Below is a small trained network, with its code and all its weights. Each question gives an input and a target symbol and asks what happens when units are switched off, that is, made to give their printed mean instead of their output.

import numpy as np


def w(rows, s, z=0):
    codes = np.array(rows[::2]) - 128.0
    scale = np.full(codes.shape[1], s)
    scale[-1] = z or s
    return codes * scale


def norm(h):
    return h / np.sqrt((h * h).mean(-1, keepdims=True) + 1e-5)


def f(y):
    return np.maximum(y, 0)


def softmax(a):
    e = np.exp(a - a.max(-1, keepdims=True))
    return e / e.sum(-1, keepdims=True)


def log_softmax(a):
    a = a - a.max(-1, keepdims=True)
    return a - np.log(np.exp(a).sum(-1, keepdims=True))


def net(x, mask):
    ids = ['ΘΠαβγδζμξστφψω'.index(c) for c in x.split()]
    T = len(ids)
    res = E[ids] + P[:T]
    u = 0
    for l in range(2):
        q, k, v = (norm(res) @ M[l].T for M in (Q, K, V))
        z = softmax(np.where(np.tri(T) > 0, q @ k.T / 3**0.5, -1e9)) @ v
        res = res + np.where(mask[u], z, O[l][:, -1]) @ O[l][:, :-1]
        u += 1
        y = f(norm(res) @ A[l][:, :-1].T + A[l][:, -1])
        res = res + np.where(mask[u : u + 4], y, B[l][:, -1]) @ B[l][:, :-1]
        u += 4
    return log_softmax(norm(res)[-1] @ U[:, :-1].T + U[:, -1])


Q, K, V, O, A, B = {}, {}, {}, {}, {}, {}
E = w([
[131,26,88,122,125,46,157,102,45,71,105,147],'Θ',
[195,94,208,166,20,158,117,201,89,90,192,57],'Π',
[45,38,44,154,149,21,150,247,143,83,213,135],'α',
[136,4,125,145,209,16,126,137,180,178,123,55],'β',
[92,50,70,172,130,81,145,144,136,138,163,120],'γ',
[114,109,81,124,182,154,122,122,52,191,105,20],'δ',
[91,170,31,183,102,142,202,131,59,90,178,113],'ζ',
[117,132,117,62,78,119,116,132,105,207,159,142],'μ',
[209,55,141,215,126,188,129,91,104,189,186,198],'ξ',
[140,83,3,181,112,159,139,210,171,154,67,79],'σ',
[59,164,137,187,197,78,166,84,121,162,247,58],'τ',
[127,212,163,114,159,79,118,152,123,111,67,160],'φ',
[163,166,31,125,68,55,210,78,170,123,159,93],'ψ',
[58,108,84,209,58,38,70,64,112,156,88,66],'ω',
],0.0025)
P = w([
[87,171,132,64,87,48,247,171,91,210,109,99],'0',
[105,180,121,121,102,65,182,161,103,217,103,124],'1',
[100,154,98,149,118,67,137,163,136,190,109,111],'2',
[109,142,94,148,118,74,120,142,132,153,133,123],'3',
[97,132,90,153,140,84,107,139,151,140,156,132],'4',
[97,125,77,156,144,90,91,140,166,118,164,131],'5',
[104,127,67,155,152,98,90,136,170,103,174,133],'6',
[103,112,63,148,150,88,70,133,180,86,166,136],'7',
],0.0014)
Q[0] = w([
[148,106,56,222,149,84,171,105,96,84,118,53],'L0H0',
[81,94,4,174,99,73,141,156,112,182,184,106],'L0H0',
[77,144,57,208,160,25,72,211,141,114,156,100],'L0H0',
],0.0035)
K[0] = w([
[224,82,123,229,190,193,44,82,155,38,159,117],'L0H0',
[236,29,143,158,41,252,96,123,137,148,255,109],'L0H0',
[215,138,237,158,88,186,107,169,117,77,146,127],'L0H0',
],0.0036)
V[0] = w([
[149,84,164,137,2,133,130,185,116,111,177,4],'L0H0',
[58,193,88,68,151,68,103,145,143,83,80,63],'L0H0',
[95,88,41,155,166,120,152,81,130,141,133,115],'L0H0',
],0.003)
O[0] = w([
[233,218,149,146,135,55,92,193,36,150,102,48,250],'L0H0',
[134,44,179,102,53,252,130,122,153,70,188,52,209],'L0H0',
[73,141,170,101,109,161,239,117,115,203,55,161,195],'L0H0',
],0.0023,0.0013)
A[0] = w([
[101,91,139,124,77,162,168,103,155,82,156,84,166],'L0N0',
[149,191,74,136,230,96,137,47,141,220,52,253,5],'L0N1',
[189,157,37,107,165,92,6,99,121,135,182,164,53],'L0N2',
[177,37,100,138,103,194,130,99,114,167,206,111,19],'L0N3',
],0.0028,0.00028)
B[0] = w([
[137,148,90,191,169,103,92,114,119,148,108,181,228],'L0N0',
[59,109,16,255,164,28,198,128,142,179,83,122,254],'L0N1',
[128,48,89,169,206,248,31,102,186,19,190,208,230],'L0N2',
[150,222,173,83,129,45,199,167,68,195,51,102,181],'L0N3',
],0.0026,0.002)
Q[1] = w([
[204,25,79,114,166,173,94,70,54,160,137,30],'L1H0',
[204,1,33,132,200,131,197,115,43,187,161,81],'L1H0',
[46,201,140,173,181,18,167,247,229,18,42,196],'L1H0',
],0.0033)
K[1] = w([
[102,73,120,70,10,139,119,158,101,165,160,40],'L1H0',
[149,76,141,48,52,125,218,184,79,100,209,58],'L1H0',
[222,144,82,224,254,85,140,132,128,91,73,166],'L1H0',
],0.0046)
V[1] = w([
[117,119,129,127,69,85,95,178,92,196,158,137],'L1H0',
[145,187,225,77,137,130,144,172,164,111,130,148],'L1H0',
[144,160,3,182,190,127,102,111,131,176,124,157],'L1H0',
],0.0022)
O[1] = w([
[67,114,127,155,169,185,77,115,219,43,142,221,253],'L1H0',
[119,200,232,84,59,95,199,223,129,110,125,50,106],'L1H0',
[231,9,69,243,143,217,109,31,94,182,211,147,185],'L1H0',
],0.0015,0.0012)
A[1] = w([
[191,120,192,98,179,255,77,142,9,111,156,3,100],'L1N0',
[208,117,102,215,183,77,62,141,77,110,183,108,151],'L1N1',
[249,104,180,108,107,83,192,98,166,138,136,56,68],'L1N2',
[110,201,174,76,127,119,99,200,127,135,107,161,5],'L1N3',
],0.0025,0.0012)
B[1] = w([
[103,152,28,87,254,109,107,92,110,133,93,151,160],'L1N0',
[147,160,123,117,127,43,158,205,52,176,123,81,251],'L1N1',
[159,108,125,113,186,84,102,98,195,107,129,153,146],'L1N2',
[164,96,99,199,172,132,128,80,113,172,110,174,187],'L1N3',
],0.0033,0.0026)
U = w([
[90,174,98,123,114,15,203,188,99,184,68,75,253],'Θ',
[139,107,58,222,205,115,76,79,124,161,124,218,130],'Π',
[57,46,101,96,124,170,74,192,194,27,253,155,182],'α',
[170,9,223,93,184,115,121,111,221,157,132,46,43],'β',
[107,209,105,154,58,242,212,126,39,63,189,123,48],'γ',
[83,112,162,160,14,129,40,45,90,123,93,34,48],'δ',
[82,154,232,146,177,156,166,54,111,150,250,71,51],'ζ',
[217,158,90,77,69,127,188,23,210,91,162,94,56],'μ',
[131,140,158,20,51,168,74,139,116,225,197,206,121],'ξ',
[184,73,80,126,71,254,136,205,187,129,49,76,44],'σ',
[156,12,155,53,97,116,171,62,21,30,87,178,63],'τ',
[93,197,243,158,104,171,114,133,216,44,69,192,186],'φ',
[99,127,120,36,216,233,118,47,94,143,62,59,56],'ψ',
[222,169,143,120,166,126,30,179,56,66,157,48,99],'ω',
],0.005,0.0039)

Each question gives the input, a string of symbols that net reads in full, and the target symbol t.
The units are the heads (3 rows each of Q, K, V and O) and the neurons (one row each of A and B). Each row of codes is followed by its name. A weight is (code - 128) times the scale printed after its matrix; where a second scale follows, it is the last column's (O, A, B and U).
mask holds one flag per unit, layer by layer, with each layer's heads first. A switched-off unit (its flag False) gives its mean, the last column of its rows in O or B, instead of its output. The means were averaged over made-up inputs and are rounded, as every weight is.
A unit's drop is (log p(t) with every unit on - log p(t) with that unit switched off) / (log p(t) with every unit on - log p(t) with every unit switched off).
The circuit of an input: a set's keep is (log p(t) with only the set's units on - log p(t) with every unit switched off) / (log p(t) with every unit on - log p(t) with every unit switched off). Starting from all 10 units, units are removed one at a time, each time the one whose removal leaves the highest keep (on an exact tie, the one counted first), for as long as the keep stays at least 0.8.
circuit, biggest first: the units of the circuit, biggest drop first
k most important neurons: the k neurons with the biggest drops, biggest first
k most important neurons of layer l: the k neurons of layer l with the biggest drops, biggest first
input ξ φ ψ, target Π: circuit, biggest first	L0H0, L1H0
input α μ μ σ, target σ: circuit, biggest first	L0N1, L1N1, L0H0, L0N0
input φ ψ μ Θ μ μ γ, target Θ: 2 most important neurons	L0N3, L0N2
input ω ω ζ φ φ φ, target φ: circuit, biggest first	L0H0, L0N1, L1H0
input φ φ ζ μ Π α, target ω: circuit, biggest first	L0H0
input μ ω μ φ ξ μ φ μ, target α: 2 most important neurons	L0N2, L0N0
input φ ξ φ φ, target Π: 3 most important neurons	L0N0, L0N2, L1N1
input φ μ φ, target φ: 4 most important neurons	L0N1, L1N1, L1N0, L0N2
input φ γ φ ζ δ μ μ, target ξ: circuit, biggest first	L0N1, L0N0
input φ ζ ζ γ φ α μ, target ξ: 3 most important neurons	L1N1, L0N1, L0N0
input φ μ ω, target δ: 2 most important neurons	L0N1, L1N1
input Π μ μ Θ μ Π μ φ, target ω: circuit, biggest first	L0H0, L0N2, L1N1
input Π φ Θ μ Θ φ, target ω: circuit, biggest first	L0H0, L0N1
input ω ζ μ ξ, target Θ: 2 most important neurons of layer 0	L0N1, L0N3
input φ φ δ, target ψ: 2 most important neurons of layer 1	L1N0, L1N1
input μ γ ζ ζ, target γ: most important neuron	L0N1
input φ φ Π μ φ β, target ω: 2 most important neurons	L0N2, L0N1
input φ ζ φ ψ, target μ: 3 most important neurons	L0N1, L1N1, L1N2
input φ ω μ φ Θ, target τ: circuit, biggest first	L0N1, L0H0
input α ζ γ φ Θ, target τ: most important neuron	L0N1
input ξ φ φ ω μ β φ Π, target Θ: 2 most important neurons	L1N1, L0N3
input φ γ ζ, target γ: 3 most important neurons of layer 0	L0N1, L0N3, L0N0
